[[116 121 118 119 119 118 120 136]
 [135 131 136 132 133 134 132 113]
 [143 136 144 141 140 139 137 103]
 [125 127 125 128 127 124 126 131]
 [141 136 140 140 138 139 136 116]]
Counting starts at 1.
Find the entry just left of the smallest entry.
A: 137
The top-right entry: 136
The entry at row 1, column 2 -> 121
Find the entry at row 1, column 3.
A: 118
The entry directly above the smallest entry is 113
The maximum -> 144
The entry in row 2 and column 1 is 135
The entry directly below the largest entry: 125
The top-left entry is 116
The bottom entry of the column that holds the smallest entry is 116
The bottom-left entry -> 141
The entry in row 2 and column 3 is 136
Find the entry just right of 133.
A: 134
The entry in row 3 and column 2 is 136

Read these off the grid that follows. Rows and columns are numbered from 1.
1) Report the entry in the top-left corner.
2) Report the entry directly above the largest entry.
3) Report the entry in row 2 and column 1.
4) Report the entry at row 2, column 2.
5) Report the entry just left of the largest entry.
6) Report the entry at row 1, column 3.
7) Report the entry just left of the smallest entry.
8) Report the bottom entry of the column that holds the largest entry.
array([[138, 139, 109, 145, 141, 101, 141, 107, 144, 135],
       [124, 124, 140, 123, 124, 149, 124, 144, 124, 125],
       [113, 118, 144, 111, 114, 148, 114, 145, 113, 119],
       [124, 126, 127, 125, 124, 123, 125, 124, 123, 123],
       [127, 128, 131, 128, 128, 134, 127, 132, 128, 127],
       [129, 130, 125, 131, 130, 124, 130, 124, 129, 126],
       [127, 127, 133, 127, 127, 138, 127, 135, 128, 127],
       [135, 134, 120, 139, 136, 119, 136, 120, 137, 131],
       [133, 131, 128, 134, 133, 134, 133, 130, 133, 129],
       [127, 129, 127, 129, 129, 126, 129, 126, 129, 127],
       [129, 128, 135, 129, 129, 144, 129, 139, 130, 128],
       [120, 123, 137, 120, 121, 141, 121, 137, 120, 122],
       [138, 137, 117, 143, 140, 116, 140, 117, 141, 133],
       [126, 127, 132, 127, 126, 135, 127, 132, 126, 125]])
1) 138
2) 101
3) 124
4) 124
5) 124
6) 109
7) 141
8) 135

Questions about the matrix below. Counting starts at 1.
1) Which number is the entry just left of the smallest entry?
2) Which number is the minimum?
3) Which number is the top entry of the column that holds the largest entry?
4) Which number is the bottom entry of the column that holds the smallest entry?
5) Which number is the entry at row 1, column 1?
6) Which number is the entry at row 1, column 3?
7) Which number is the bottom entry of the column that holds the largest entry?
8) Which number is the bottom-left entry?
[[121 150 121 134 130]
 [136 136 145 120 110]
 [130 129 131 130 132]
 [126 129 127 129 129]
 [124 133 129 128 133]
 [131 130 134 127 128]
 [124 136 130 125 130]
 [121 111 110 127 143]
 [137 122 131 129 119]
 [119 100 115 149 118]
 [149 108 122 105 113]
 [115 141 127 118 113]
 [115 128 119 114 147]
 [131 117 136 151 138]
 [129 132 135 129 130]]
1) 119
2) 100
3) 134
4) 132
5) 121
6) 121
7) 129
8) 129

Questions about the matrix below. Rows and columns are numbered from 1.
1) Give the entry in row 2 and column 1.
2) Give the entry just left of the largest entry.
3) Give the entry just left of the smallest entry.
4) Give the entry directly above the smallest entry.
5) Give the entry in the top-left corner.
6) Give the entry in row 3 and column 1.
7) Give the entry directly below the largest entry.
8) Give the entry in row 1 and column 2.
[[133 139 137 136 139]
 [116 131 126 123 129]
 [139 120 127 130 124]
 [139 118 126 129 122]
 [115 138 129 126 133]
 [115 134 126 124 130]
 [114 138 130 126 134]
 [126 113 117 119 114]
 [117 131 125 123 127]
 [127 153 144 139 146]
 [114 138 128 125 134]]
1) 116
2) 127
3) 126
4) 138
5) 133
6) 139
7) 138
8) 139

Questions about the matrix below. Rows and columns are numbered from 1.
1) Give the entry in row 1 and column 1.
2) Give the entry just right of 133.
3) Give the bottom-right entry.
4) Give the top entry of the column that holds the largest entry.
5) Give the entry in row 1 and column 2.
6) Give the entry directly below 100.
7) Give the entry just left of 142.
8) Give the entry just right of the smallest entry.
array([[109, 134, 103, 126, 139, 153],
       [113, 133, 108, 127, 137, 146],
       [109, 132, 100, 125, 139, 155],
       [138, 126, 146, 129, 122, 114],
       [117, 132, 115, 127, 134, 142]])
1) 109
2) 108
3) 142
4) 153
5) 134
6) 146
7) 134
8) 125

Read these off the array that follows. Rows and columns are numbered from 1.
1) What is the entry in the top-right corner?
2) What is the entry at row 1, column 3?
3) What is the entry at row 3, column 2?
4) What is the entry in the top-left corner?
5) What is the bottom-right entry?
6) What is the entry in row 3 and column 1?
[[102 147 128 130 136 121 118]
 [102 147 128 130 136 121 118]
 [102 149 125 130 136 122 119]
 [102 147 128 130 136 121 119]
 [103 150 122 131 136 123 120]
 [102 148 127 130 136 121 119]
 [102 147 128 130 136 121 118]
 [103 150 123 131 136 123 120]
 [102 149 126 130 136 122 119]
 [102 148 127 130 136 121 119]
 [102 148 126 130 136 122 119]
 [102 148 127 130 136 122 119]
 [103 149 124 130 136 122 119]]
1) 118
2) 128
3) 149
4) 102
5) 119
6) 102

Questions about the matrix below. Rows and columns are numbered from 1.
1) Report the top entry of the column that holds the largest entry.
2) Report the entry in row 3 and column 3.
3) Report the entry just right of the smallest entry.
4) Report the entry in the bottom-right corner.
5) Report the entry at row 3, column 1.
6) Report the entry just left of the largest entry.
7) Report the entry directly below the smallest entry.
8) Report the entry at row 1, column 2.
[[130 134 131 133 132 124 134 129 120]
 [132 134 132 134 132 126 133 129 123]
 [131 134 133 134 133 126 135 128 125]
 [128 134 140 136 138 127 137 124 126]
 [130 133 132 134 132 127 133 128 126]
 [131 120 118 119 123 134 111 145 129]
 [132 137 132 136 134 125 134 132 115]
 [132 139 132 138 134 125 134 135 113]
 [133 135 131 134 132 126 133 131 119]
 [132 135 132 135 133 124 135 129 123]
 [137 141 140 142 140 129 138 130 121]
 [131 124 132 126 127 135 128 117 144]
 [121 123 127 123 126 132 125 121 131]
 [115 127 128 127 129 129 126 125 123]
 [115 118 120 117 118 128 122 120 152]]
1) 120
2) 133
3) 145
4) 152
5) 131
6) 120
7) 134
8) 134

Questions about the array below.
1) Find the fifth entry in reading order.
2) Find the entry in the bottom-left corner.
3) Find the top-left entry.
4) Find the 3rd-last entry, reading row by row.
5) Find the entry in the bottom-right corner.
6) Find the entry directly above the smallest entry.
7) Find the smallest entry in the last row.
8) Find the top-right entry.
[[138 128 129 115 117 124]
 [149 129 145 130 124 132]
 [128 133 131 122 125 126]
 [127 151 118 134 139 139]
 [130 118 137 123 133 116]
 [113 149 140 113  99 120]
 [106 120 130 124 145 114]
 [123 128 122 125 127 130]]
1) 117
2) 123
3) 138
4) 125
5) 130
6) 133
7) 122
8) 124
